[   3 -578   65 -341 -160 -143   42  -50    4   32  -80  139 -114    0
   51 -122 -106  -32   55  -60   20   47 -212  -69 -289   60  -91  -73
  -41 -232 -135  102 -385 -152  -49  289   -1  169  -80 -259 -240  217
  -38]
N
[-158 -656 -237  335  133   64 -110 -116 -307  -15  -86   37  205  -73
  -30   -7  190 -270  158   87  -78   55 -196  144  -57  148   45 -670
 -284  156   18 -153 -176  -26  -82   86  -77  -94  136  108 -168  -58
  419]
H
[  40 -143 -196 -479  162   19  129 -133   40 -181   89  105 -249   83
    9  236  -44  -68  -77 -169  174  -53 -199  -36 -136  396   52   74
  -34    4  -32  168 -196  -48  204  402  -19   35  -83 -439   49  243
  326]
Q
[ -29  179 -175  326  143  158  129 -173 -236 -239 -124  -27  420    8
  188   31   93 -136  -50  -14  132  -10   27   24  -76   73   38 -274
 -240  168 -174 -253  -36   -8   -3   65  118 -279   45  -49  361 -129
  331]
P
[-198  264  -32   61  139   89  179   89  225  -85  -98  387  -14   79
 -131   72  -83  241 -214  -19   69   69  -20   79  -29  162  157  111
  -13  130  287   -2   69  101 -133  213  191 -483  -87  -11  -41  118
  283]
S
[-341 -358  139   26  175  172  117  250   38 -301  102   67 -182  -58
   52  -23  -67  189  -31   69  -65 -212  -76   81 -258  161  175  -65
  -73 -215   88 -115   63 -156   74   82   82  426 -120 -350  257  242
  243]
F
[ 326 -141  -11 -170  -85 -307  -57 -132 -219  318  -39 -253  -17 -197
   69 -238 -105  -36  -26 -189  288  -84    1 -184 -171 -255  -80  231
  -69  -69   95  215  -77   80   34  123   68   68   61   59  128  -84
 -256]
V
[-119 -321    4 -231  202  111 -134 -150 -335  200 -123 -282 -208 -274
  -16   59  -39  -77   85 -271  151 -250  -96   65 -366 -122  -60 -304
 -262 -255  126  -28   25  -89    2   61  297  466   44 -233  -48   95
  295]
W
[ -25 -209 -130   83  266   58   16  -56 -381  -58 -281 -225  323   32
  311  -14  131   -5  -64 -115   72  -65  186  113 -346  -80  132 -362
 -388   41 -477 -189  -50 -368  224  103  192   21    0  -60    1 -235
  251]
Z
[  15   -9  -80 -324  -33  -45  -62 -149 -119  217 -113  386    0   50
  -26  -63   14  243 -333 -127  281   12  -20   85  -65  221  -51  -63
  -96  -24 -149  347  -79 -214   -2  534  147 -131  -86 -138 -425  248
  351]
P
[-297 -313   11  146  -87    5  211  161 -187 -157   97   24 -138  -33
 -232   78  -12  341  145  -28   78  -59   96  148 -210  165   64 -151
   57 -265  169 -361 -223    8   74 -156  -16  244  132 -113   75    7
   98]
N
[   0 -289    8  -22   -4 -297   69  195  -21 -201 -109   68  282 -136
  405 -318  -78 -220   13 -181  -94  -35   72  -62 -201   89   18  -56
 -284   57 -204 -178 -243   36  101  251   -2   93   67  -46  178 -208
  -42]
S
[ -95 -416   69 -375 -195 -136  193  -99  -82  -76  -87   47 -113   23
  -23  118    6   90 -105 -263  228   31 -167  -31 -299  148    7  -24
   -3 -240   15  -98 -172   35   14  193    4   -8  146 -272 -326  152
  128]
K
[  -1  -39  -13  298  110  131 -130 -200 -336  105 -163   73  -29  179
 -142   88  177  -96 -236  -30  505   72 -133    5 -134 -145  -53 -433
 -245  124 -314  258  -88 -154 -190 -301  137 -288    3   81 -353   87
  800]
N
[-132  205  219  456  127  327  177  345  146   60  237  264 -354 -320
 -400  163 -291  148   93  131   61  -90  129  -35 -113  -74  256  151
  167 -209  467 -313  121  107  -26 -186  144  165 -352   16  271   90
  206]
K
[  12 -304  325   11   71   13 -178  207 -201  164  382 -121  -47 -290
  -43 -219   -4  -38  360  136  -43  -63 -200   69  -81  123  -36  -59
   -5 -107    9 -182  -16  -46   76 -103 -247  429    9  -37  323 -230
 -107]
G
[-107  128   43  206   45  193  361   80   53  -69  -77  157 -172   67
  -81   78   27  185   27 -142  362   11   25   15 -165   51  244 -344
 -241  176 -112 -333  -75   54   46 -108  233    3  -73 -194  110  -90
  793]
W
[ -59 -170  -18 -117  113  169 -194 -103 -129  133 -154   40  -90  -67
  -31  117   70  -71  114  140   26   33 -247   92 -177  163 -106 -653
 -327  108 -125   81  -25  -72 -144 -113   27  122  137  -84 -287  -20
  430]
P
[ 157 -179 -101 -425 -100   28   77  -47 -368  409  185   92 -159  -86
 -228  -12   68   64  -42  -43  197  -22   27  117 -129  142   30  -79
   80  -82   64  133 -189 -248   15  255  264  118 -144 -195 -356  113
  476]
N
[  49 -184   71  -53  -57  -31  -14 -335 -327    2  173  321  -58 -148
   81  276  182 -149 -151  -42  -19  129 -183  -61 -125  316   66 -220
 -106   80 -108 -158   30  -39  -80   -3   59 -216  248  -83  -44 -165
  443]
Z
[-116  -43  -61  247  -21  -83  134 -126  133 -471   24   90  137  158
  273   10   70  -10   38 -239  -15   60  -65   -1  112  191   91 -183
 -196  204 -161 -309 -102  191   62   80  205 -197  269  -74  417  -80
  311]
Z
[ -84  277  122 -256  113  219 -206   89  -46  322  272 -258 -114 -394
 -135 -286   16 -133  -55  145  -85  -91  -95  -20 -188  -19 -209   18
   29 -404  324  123  147  -16 -117  -71  386  219  -57 -110  -59  -83
  205]
Q
[-404  -23  -75  287  206   96  278  106  101 -421 -504 -144 -112  134
  131  171  -15  220  168 -350   40 -126   28 -104 -277  -63  -35 -320
 -184  180    4 -316 -211   -5  -25 -246  128 -200   53 -256  591 -113
  351]
H
[-348 -254   90  590  -18   66  212   46 -221  -91   -7  148 -126 -262
  102    8 -130  -21  130  146  101 -150 -138   79 -303  -91  150 -197
 -203 -123 -117 -276 -446   19 -181  -42  277  186   53  -81  132  -62
  513]
S
[-229 -522   25   63   34  168  226  -11 -659 -117  109 -228  -32 -269
   61 -191   64  123  114   74  -84 -108  -15  127 -381  208    4 -131
 -167 -225  -18  -24 -139 -171 -158   45  154  388  -17 -286  160   18
  285]
K
[   6 -109 -160 -433  206  -81   45  -94  215 -317 -290  180 -129  304
 -165  486   34  441 -225 -225   66   74   60  101   -5  361  181  -91
   27  174  -42  101   64  121  215  -81   41 -231   26 -200   65  209
  193]
S
[  41 -214 -112  -36   85   82 -169 -297 -134   45 -157 -156   78 -118
  -76  337  206 -288  157  137   32  150  -11  -61 -286  234    9 -694
 -261  146   41  -65  -75   50  233 -358  -12  -27  167 -149   -6  -24
   -1]
Z
[  18 -331  185  258   82  107  -21   77 -152  208   45  187  -39   26
 -149 -119 -221  319   -9  -53  485  115 -127   84 -267   82  -34  127
 -119 -241   51  -12 -285  -50  -99  193   55 -106 -233   -4 -131   16
  222]
S
[ 155 -591  -19 -810   86 -122  120 -124   29   64   39  437 -221   14
  -64  381    3  224  -16 -352  -26  -27 -244  119 -193  446  124   40
  100 -133  -57 -217   14    2   17  508 -127  162  108 -342 -347   53
  464]
F
[-208  -75 -130   88  116   74  123  -58  162 -284 -221  387  129   32
   21   41  147  -64  105   82  -96  194  116   70 -337  467  175 -677
 -391   23  -29 -247 -291  141  152  -22  105   37  -57 -200  158    0
  386]
W
[-198 -240   -3 -126   77  -50  -43  219  344 -159 -177  600 -299  154
 -157  173 -324  372 -337   -1  -12   48 -113  122 -144  234  197   48
  -10 -254  246  115 -329   23  189  522   89  -68 -128 -203  -99  327
  -39]
G
[-149   49 -132 -447  -75   74  145 -236  189 -151  -91  -51 -229  -17
  120  203  -55   76   50 -341   60 -169  -78 -179  -87 -116 -237   91
    7 -237  317  157  233  -52   57  201   66  138   64 -427 -138  357
  -85]
V
[  57   -1   51 -293   69  237   64 -126  -72  266   30  146 -371 -128
 -227  326   76  176  -42 -105  203 -133  -80   96 -100  126  221 -153
    3  157  214 -119  285   64   51   36  284  152   49 -310 -112  168
  600]
W
[-190 -168 -145  -93  151  175   48 -207   59   99 -112  311 -203   79
  -78  290  172  -25 -237  -97   80   25  -36 -101   -5  293   23 -293
  -72  280   81  251  193 -253   10  132   -5 -323  -64 -172 -333  192
  548]
F
[-143 -278  105  -71  -29 -104  112  165  151 -220 -218  162  -17   20
  132   15  -74  135  301 -221  118   80  -75   31 -344  130  -14 -206
 -206 -225  -18 -398 -281  219   12   16 -117  169  146 -118 -205 -122
   83]
Z
[-204 -108   71 -357    2   85   57  310  103  105 -382  289 -110   -7
  -55  -71 -116  324 -277   49    7  -41   -8   57 -388  146  212 -286
 -153  -27    5   -5 -213 -147  119  167  384   99 -110 -276 -223  150
  519]
N
[-199 -181    1  -84  -71   17  147 -125  -57 -220 -185  449  -56  -31
   67  326  166  -88  124    5 -111   11 -173   25 -194  171  168 -292
 -131  -83  -83 -254   24  144 -124  -97 -220  272  233 -116 -385   96
  352]
S
[   4 -168  122 -255   10    1 -154 -142 -158   33   21  159  -74  -57
  148   -8   69  -30  -58  -30   45  -98   73   -1   15  279 -206   66
   60   88  -61  147  -30   20  -56 -237  -92 -112  119 -103 -304   -1
  163]
Z
[-241 -213  143  300   11   77  156  335 -115  101   13   82 -162 -141
 -190  -35  -39  244  154   47   39  -73   94  111 -234 -191  113  -51
  -20   42  -16 -180 -270 -131 -108 -211   87  191 -215    1  -68 -209
  344]
N
[ 253 -339 -166  -61   -9 -209   -9  -55 -564  132 -149 -362  276 -391
  233    4   13  -86  267 -204   19  -95   46    2 -126   19  -76 -489
 -274  216 -277 -206 -156  -52  103  178  178  371  175  -45  296 -325
  293]
U
[ -84 -102  -36  375   90  -68   67   50   72 -197 -128  425   46  -60
  120  -34   -9 -253   -8   75  167  112   75  -69 -203  121  144 -226
 -172    0 -131  -71 -424  133   36   72   58 -228 -154  -10 -141  -50
   61]
G
[ 155 -321  -46 -290 -176  -31   79 -306 -331  337  174  159 -256 -212
  -99   80  -53   89  370 -220  388  -95 -204   20 -219   37 -237  155
   45 -335  165   31 -321  126  -76  342 -100  269  229 -285 -514  103
   71]
U
[-145 -130   79 -176  188  182   92   68  179   41   59  307 -152  137
 -195   62  -80  428 -147 -145   86   41   33  137 -327  252  165   35
  -81 -163  300 -160  -46 -118  190  221  193 -150 -126 -281  107   30
  163]
G
[  18 -240  -18 -314 -179  -59   74 -247 -391  -73  112  194 -141 -183
  -67  -34  150   96 -120  126  142  -22  -39  105 -460  359  -63  -30
   64 -554   21 -130 -122  -69 -117  308  137  383  -22 -308 -148  264
  123]
V
[-226  153   99  -46    0   73   91  184  268 -187  119  295  -13  113
  -27 -230 -138  119 -378   46 -180  -25  -22  -40  -70  150   60  251
  131 -308  143 -124  -27  -82   79  206  113 -172   -7 -131  233  140
   98]
N
[ 123   28  127 -344  -36   62  104   35 -348   13  184 -160 -163 -228
   24 -167  -16  280   22   26   84 -140 -105  154 -218  -74  -12  267
   -3 -252   13  -25   31  -27 -178  204  280  434  -73 -255  116  -36
  218]
Z
[-395 -154   40  247  -79  -51   30   89  351 -554 -434  584 -162  212
  -96   69  -16  229 -351  142  -31   81 -116  -54 -298  116  172 -367
 -190   89 -165 -198 -330   -6  -37 -158   96 -354   62  -44  118  141
  153]
P
[  73  -94 -142   69   64 -198  -65   69 -374 -155 -145 -102  171 -125
   60 -144   44 -108  -31  -98  205   67   35   98 -131  201   34 -546
 -258  -88 -230 -226 -231   93   19   74  257    0  116  141  199 -165
  309]
P
[-127 -208  -89  -42   74   44   38  -90 -254  112  173   73   57  -84
    2 -165  136 -120  -54    5   83   43 -125   45 -316  316  -48 -468
 -149 -196  -94  -75 -227 -300  -69  206  324 -150   12 -186   -2  -19
  598]
P
[ -79 -245  -36  133  -92 -174   40   -4 -337 -174  258  128  -64 -210
   89 -129  -48   25  -92  -60   -5 -113 -105    1   69  -60  -25  167
   60 -172   -5   40 -129  -85 -261  347  250  176 -115    8   -1    9
   53]
V
[ -76 -142  -10 -502  -18  131   35 -395 -323  262   12   24 -186  -31
 -140   92   93  202 -118  -98  -14  -32 -259  143   16  115  -51   23
  -30    4  206  439  138  -93 -177  212  184   -7   82 -282 -134  314
  315]
S
[ -66 -341   -6 -121 -143 -208  217 -241 -559 -230  147   74  109 -230
  398   81  161   56  180   51 -135  -50  -56   93 -135  321   69  -63
  -80   -3 -177 -103  -93  -47  -96  179  -41  100  273 -178  170  -78
  -39]
H
[-198 -225 -113  178   24  -23   69  -84 -187  -69 -403  100  272  -32
   69 -102  190  -17 -245   77    5  111  -35  -47 -412  181  -25 -673
 -301  238 -181  -99 -375 -123 -140 -149  395 -504  123  -98   63 -233
  653]
G
[  53   21 -239 -153  -48 -107  102  -50  149 -247 -145  158   71  -18
  113   99  106  -10  -86  -92  -31  -15   64  -33 -176   23   99   17
  -50 -141   34 -106  174  130   -8  262  -12  123   85  -51 -277  166
  125]
H
[  40    4  196 -229   49 -164   60  190  494  -94  -61  355 -375   -1
 -140  353  -95  268   63 -212   46  155 -137 -220 -192  102  113  203
  118  -44   31 -186   50   89   97  118 -199   63 -141 -171   82 -107
 -291]
S
[-447  -65   52  383   53  114  214  202  307 -601 -141  417 -166  -20
  218   10 -152  -15 -106   42  158  -48   -4 -127 -496  227   24 -204
 -125 -291   24 -372 -314   89 -113 -160  377 -278   22 -229    8  167
  596]
N
[  51   94 -188 -520   45 -107   28 -145 -100  110 -447 -166  134  111
   18  -29   27  179 -437 -118 -100  -59    2 -158 -239  -65 -201   12
  -59   41 -149  550  -26 -301 -122  114  109  -36  -69 -208  -18  128
  228]
Q
[ 126  177 -125  101   88  -18 -118 -103 -261   -2   31  109  265 -190
  -11    4  310 -329  -48   95  -59  110  265   75  100  164  -91 -523
 -129  255   28   57  148   20  -29 -283  218 -286  -36   83  168 -115
  360]
S
[  42    1  -81 -203  201  148 -236 -288   99  191 -528   71   69  127
   19   82   42  -54 -116   34   22  126 -401 -107 -134   72  -65 -565
 -435  294 -266  165 -118  -11  133   79 -110 -193  225  -73   23 -150
  468]
U
[-105  146  211  -37 -113  103   79  248  -99  135  -24  228   25  151
   67 -268  175  611 -222  207   47  -47  -34  250 -183   24  100  -77
 -114   55 -353  119   92 -287 -238   61  392  219   15 -140 -232    4
  790]
Q
[-288  177 -101  135  151  158  111 -149  285 -366 -736  202  -36  231
  179  374   75  236 -211  -95   64  -89  -70 -123 -252  -72    0 -357
 -244  387 -118   27   29   18 -127 -300  264 -483  181 -203  217   93
  715]
F
[-313   98  -59  504  -52  -39  192  190   -5 -313 -279  329   45  224
   45  -82  -16  188  -72  114  -87   15  -81  122  -42  -92   73 -138
 -154   64  -33 -159 -281    1 -190  123  -64 -113   58   90  226  -72
  260]
V
[ -51 -227  101   37   34    7 -145  184  -52 -303   34  170 -163  -75
   12   -8 -127  176 -109 -152  126 -129   25  101  -17    4  -29  160
  103 -144  146 -186  -32   41   90   61  241 -143  -40  -53  144  128
  108]
U
[  25 -480    9  -62 -104    7  -40 -227 -357  220   86  225  115   96
   77  -56  224  103   68  208  356  -18  -81  129 -282  229   17  -98
 -117   62 -434  248 -480 -196   59  -80 -128   32   72 -183 -647    5
  421]
G
[ -33  -96 -192  118   91    2  -62 -253 -279 -123 -374   -9  110 -227
  142  241  248 -129  229  164  -69   96  230   85 -170   63   15 -698
 -418  125 -257   80  -13   22  162 -203  -36  150   73   61    3 -141
   43]
K
[-161  -61   37  150  -31  -63  -78  142  -61 -383  -30  183   25   34
  126  -49   -9  210  208  162 -252   -8   54  267  101   27 -103  -91
  -46 -153   10  -96  -29   50  -22   -4 -106  126  158   77  295   20
 -238]
N
[-271  -27 -192 -208  -78 -166    1 -259   63  -91 -288  183   67    7
  279 -120  258 -100 -405  105 -267  -61  -27  -59 -148   27  -78  -12
  -44  -96  -44  483 -120 -153  -85  409  210  -87   58 -228 -101  207
  121]
F
[-264   65  -30   53  177  186  -19   35  -83  -88 -210   21  -33 -124
  -65  192   73  171   58   39 -208  -28  -33  139 -109   92  133 -579
 -330  320   76  -74  185  -21  -13 -321  170  -37  149  -10  325  -92
  539]
P
[-374  276  -42  563   78  178  229  112  369 -347 -237  252  188   82
  -31   69  -39  289 -125  -10  -25  -51  180  -44  -35  -94  188 -226
 -200  343  130 -260  135  103   35 -235  158 -366   85  -14  331   -1
  151]
P
[-120 -516 -178  247  177 -106 -142 -119 -607  -86 -222  120  530 -191
  339  -62  172  -98  -71  304 -293  152  -11  248 -176  333   58 -899
 -500   86 -441   -8  -81 -331   40  327   59  -96  214  118  -17 -211
  146]
G
[  36  282 -232   11  205   -1   90 -353 -121 -126 -126 -110  128 -189
  114   79  169 -196  -36 -186   78 -138  226  -98 -182   41  -72 -289
 -142  173  175   32  488  -42  -43  -10  322 -258   65 -117  422  268
  206]
V
[ -61 -300  -28 -379   90  -24 -199   -4 -164   71 -366  146  -98  -42
   30  -37 -112  209 -448   80   70 -151 -196   19 -258   23  -73 -196
 -148   -6  -45  283  -63 -297  -10  305  187  -87   29 -152 -221  184
  308]
U
[-444  -49   72   25   11  154   93  155  251 -129  -70 -123 -169   35
   47 -158 -234  332 -158   13   55  -88  -41  -76 -226   51 -119 -140
 -138 -181   39  233 -156 -211    8 -142  285  -92  -39 -241  -55  258
  339]
H
[-183 -387    3  -92  -35   30  124   36  -55  -28  -32  153  -96 -103
  107   -3 -102  304  133 -194  -24  -72    9   -9 -235  147   34  -21
 -191  -46  159  -18 -162   10   53  127  181  118  137 -213  -91  -41
  161]
K
[  54  342    1  271  118  -67  -29  -83  -76   29 -344    9  404   52
  232  -98  126 -258 -172   -7  205  111  165 -180 -142  -87  -41 -387
 -305  191 -211  157 -100   -7   29 -209   55 -301  -50   53  155 -200
  107]
G
[-425 -456  104 -369 -157  -96  118   79  115 -170  -94  205 -254  -31
  316  -51  -76   28  -59  -38 -141  -24 -285 -122 -342  276   39   18
 -117 -244 -225   50 -354 -133   63  297  -66  262  158 -330 -492   82
  114]
N
[-504 -101 -308  297  288  183 -100 -130  -78 -311 -575    6  269    6
  166  230   -3   46  -40  156 -344   72 -169   97 -291  262   29 -661
 -473   62  -13   12 -180  -74   -4   59  204 -176  206   -9  239   27
  427]
S
[ -14  -98 -232   71    3   49  -11  -69 -273 -117 -294  140  252   -8
  118  140  235  -10  -96  297 -100   51   -6  179 -104  266   53 -699
 -216  305 -161  -82  -72  -45 -109  -25  224 -223  198  -56 -108  -24
  590]
H
[-149   71   40   69  -29   63   50  183  462 -118 -209  246   72   78
  106 -125 -135   -6  -69  -74  157 -179 -114 -151 -292 -115    8 -175
 -153   84   13 -299 -339   63   14 -112  307 -162   75 -218  110  -45
  524]
P
[ -35 -482  -38 -355 -158  -62   98  -54 -385  -47  246  162 -318 -273
 -118  127  146  132  -38 -141  180  -98   -4  184 -344  258   -1 -218
    1 -162  206  -64  -10  -73 -126  175  433  208  100 -394 -409  297
  528]
Z
[-191  -79  -45  312  134  -77  -49  -27  -36 -219 -268  318  300  223
  184 -203   94 -217 -486   59   12   40 -106  -62   28  139   40 -368
 -221  259 -193   54 -263 -171 -118   95  175 -587  -46  118  349  -91
  592]
F
[  47  -10  -66   81   14 -131  137  -68   64 -112 -121  162  106 -120
  174   15  -47 -259  -98 -188   61   42  -32 -208  -83   72  -43 -263
 -122   77   38 -190   42  147 -143   46  101 -302  159   44  -29  -78
  385]
U
[ -37  169   30  -26  152   -5   70  288  407  -73 -235   82    5  -72
  -65  -14  -52 -189  -17  -44  -80    9  184  -89 -185   -5  -29 -354
 -146  210   53 -222   93   30   50 -358  -13 -187  -94   14  141 -120
  333]
S
[-243  119  -28  290  140  298   50  273   17  -19   94  262 -312   23
 -293   10 -190  380  -99  179  280 -148   13  187 -161   99  250  -56
    6 -228  138  -88 -214  -36   91  104  439  160 -175 -162 -132  272
  455]
V
[-344  -67   17  197   84  104  123  -66   -6  -56 -243  157  300  132
  200 -134  246  -35 -249  236 -100 -161  -41   90 -312  -17  303 -486
 -312  140 -262 -310   29 -189  -34  -45  214   28  236  -99 -118  -80
  449]
W
[ 130 -112 -121  160  -34 -178 -102  -48 -390  188 -163    7  290  -61
   53   -9  138 -256 -168   48 -139   76   39   14   10 -131   53 -581
 -198  164 -127    3   40 -310  -39  188  144  -40   63  160   64  -71
  113]
Z
[-143  -58 -223   65 -108  -50  209  -15  -32 -308 -258  352  266  161
  155 -181  119    5  -30   63  -20  -16   19   48 -201  149   58 -458
 -265  121 -159 -139 -352  -99  -11  279  196  -24   89 -205  -15  135
  339]
U
[  36 -110 -145 -459   88  195 -162 -126 -411  190   -6  -54  145  -18
   14   89  216  230   -9  153  -52  -60   43  407 -112  357   -3 -436
 -161 -104  -76  210   11 -220  230  242  361  379   56 -414  -69  225
  449]
S
[ -74 -215  347  -57   51 -247 -342  564 -166   23  411 -233 -230 -391
  150 -299 -194 -133  144  207 -141 -253  -53   13  -36    0 -106  146
  177 -265   29 -167  -95 -240  156  -16  -16  411  -20   90  439 -267
 -456]
N
[-170 -392 -225  422  137   96   49 -113 -348 -211 -228  -75   60 -275
  181  -20 -105  -68  220  -99   74   29   -5    5 -297   39   38 -449
 -434 -136 -112 -229 -373   39  -21  101  340   92   10   54   69 -139
  420]
Z
[-127  -68 -128  126  -85  -96  134  122  147 -528 -102   74    1 -100
  169  -13  104 -405  192  250    7    6  -59 -186 -185  396  -86 -539
  -40  -49   -4 -418 -411  232   86 -306 -169  -23  136 -174  380  -79
  281]
H
